Here is a tiny trained network, its code and every weight. The questions are about switching its units off for an input and a class, where a switched-off unit gives its printed mean instead of its output.

import numpy as np


def w(rows, s, z=0):
    codes = np.array(rows[::2]) - 128.0
    scale = np.full(codes.shape[1], s)
    scale[-1] = z or s
    return codes * scale


def f(y):
    return np.maximum(y, 0)


def log_softmax(a):
    a = a - a.max(-1, keepdims=True)
    return a - np.log(np.exp(a).sum(-1, keepdims=True))


def net(x, mask):
    res = np.array(x, float).reshape(1, 4) / 4 @ E
    y = f(res @ A[0][:, :-1].T + A[0][:, -1])
    res = res + np.where(mask, y, B[0][:, -1]) @ B[0][:, :-1]
    return log_softmax(res[-1] @ U[:, :-1].T + U[:, -1])


A, B = {}, {}
E = w([
[208,40,196,132,2,89],'x0',
[125,50,31,96,97,77],'x1',
[177,33,98,106,242,123],'x2',
[151,166,148,27,123,27],'x3',
],0.0079)
A[0] = w([
[130,122,144,176,166,135,176],'N0',
[133,105,120,84,218,107,113],'N1',
[67,247,64,93,222,112,176],'N2',
[138,122,87,111,214,95,215],'N3',
[145,40,153,163,101,164,135],'N4',
[152,56,144,102,103,78,216],'N5',
[112,202,145,161,102,142,140],'N6',
[114,114,148,161,129,206,175],'N7',
[112,107,65,157,127,136,124],'N8',
[115,131,95,117,7,100,252],'N9',
[99,154,62,157,139,165,116],'N10',
[117,244,236,130,160,183,205],'N11',
[137,76,107,117,225,133,168],'N12',
],0.015,0.0036)
B[0] = w([
[139,156,133,131,135,160,162],'N0',
[120,133,123,85,198,126,185],'N1',
[135,157,4,117,82,170,252],'N2',
[115,129,84,92,183,137,198],'N3',
[163,78,157,171,136,168,188],'N4',
[176,89,135,103,129,94,199],'N5',
[111,159,131,165,119,84,181],'N6',
[124,139,137,151,102,184,180],'N7',
[70,106,150,127,129,137,167],'N8',
[111,115,161,99,45,94,209],'N9',
[56,119,126,144,111,124,182],'N10',
[136,225,160,156,145,92,229],'N11',
[130,116,118,130,214,136,202],'N12',
],0.029,0.017)
U = w([
[96,172,39,94,139,164,160],'0',
[28,107,133,118,95,134,51],'1',
[150,180,141,123,194,128,51],'2',
[136,120,155,175,129,201,63],'3',
[136,97,124,84,186,126,103],'4',
[113,248,140,171,99,98,128],'5',
[169,98,155,88,94,66,251],'6',
],0.013,0.0031)

Each question gives the input, the list of numbers given to net, and the class t.
The units are the neurons (one row each of A and B). Each row of codes is followed by its name. A weight is (code - 128) times the scale printed after its matrix; where a second scale follows, it is the last column's (A, B and U).
mask holds one flag per neuron, in row order. A switched-off neuron (its flag False) gives its mean, the last column of its row in B, instead of its output. The means were averaged over made-up inputs and are rounded, as every weight is.
A unit's drop is (log p(t) with every unit on - log p(t) with that unit switched off) / (log p(t) with every unit on - log p(t) with every unit switched off).
The circuit of an input: a set's keep is (log p(t) with only the set's units on - log p(t) with every unit switched off) / (log p(t) with every unit on - log p(t) with every unit switched off). Starting from the 12 units with the biggest drops (on a tie, the unit counted first), units are removed one at a time, each time the one whose removal leaves the highest keep (on an exact tie, the one counted first), for as long as the keep stays at least 0.8.
units of the circuit, in order: the units of the circuit, biggest drop first
k most important neurons: the k neurons with the biggest drops, biggest first
drop of u: that unit's drop, to one decimal
input [7,3,3,-5], class 6: units of the circuit, in order => (N5)
input [2,-2,5,1], class 4: units of the circuit, in order => (N11; N2)
input [-1,1,-1,-4], class 1: 2 most important neurons => (N11; N2)
input [3,-4,4,8], class 4: units of the circuit, in order => (N2; N11)
input [3,-3,4,4], class 4: units of the circuit, in order => (N2; N11)
input [6,-1,1,-3], class 6: 2 most important neurons => (N5; N2)
input [1,-4,2,3], class 5: 4 most important neurons => (N12; N4; N3; N2)
input [1,1,-5,-7], class 1: units of the circuit, in order => (N11; N2)
input [-2,4,3,-6], class 4: 2 most important neurons => (N2; N12)
input [5,0,-8,-1], class 6: 2 most important neurons => (N9; N2)
input [7,-5,-2,1], class 6: 3 most important neurons => (N2; N5; N9)
input [1,-6,5,3], class 2: drop of N2 => 0.3
input [-5,-6,2,-8], class 5: drop of N11 => 2.3
input [-5,-8,-3,5], class 5: units of the circuit, in order => (N11)
input [3,-3,4,3], class 4: drop of N11 => 0.3
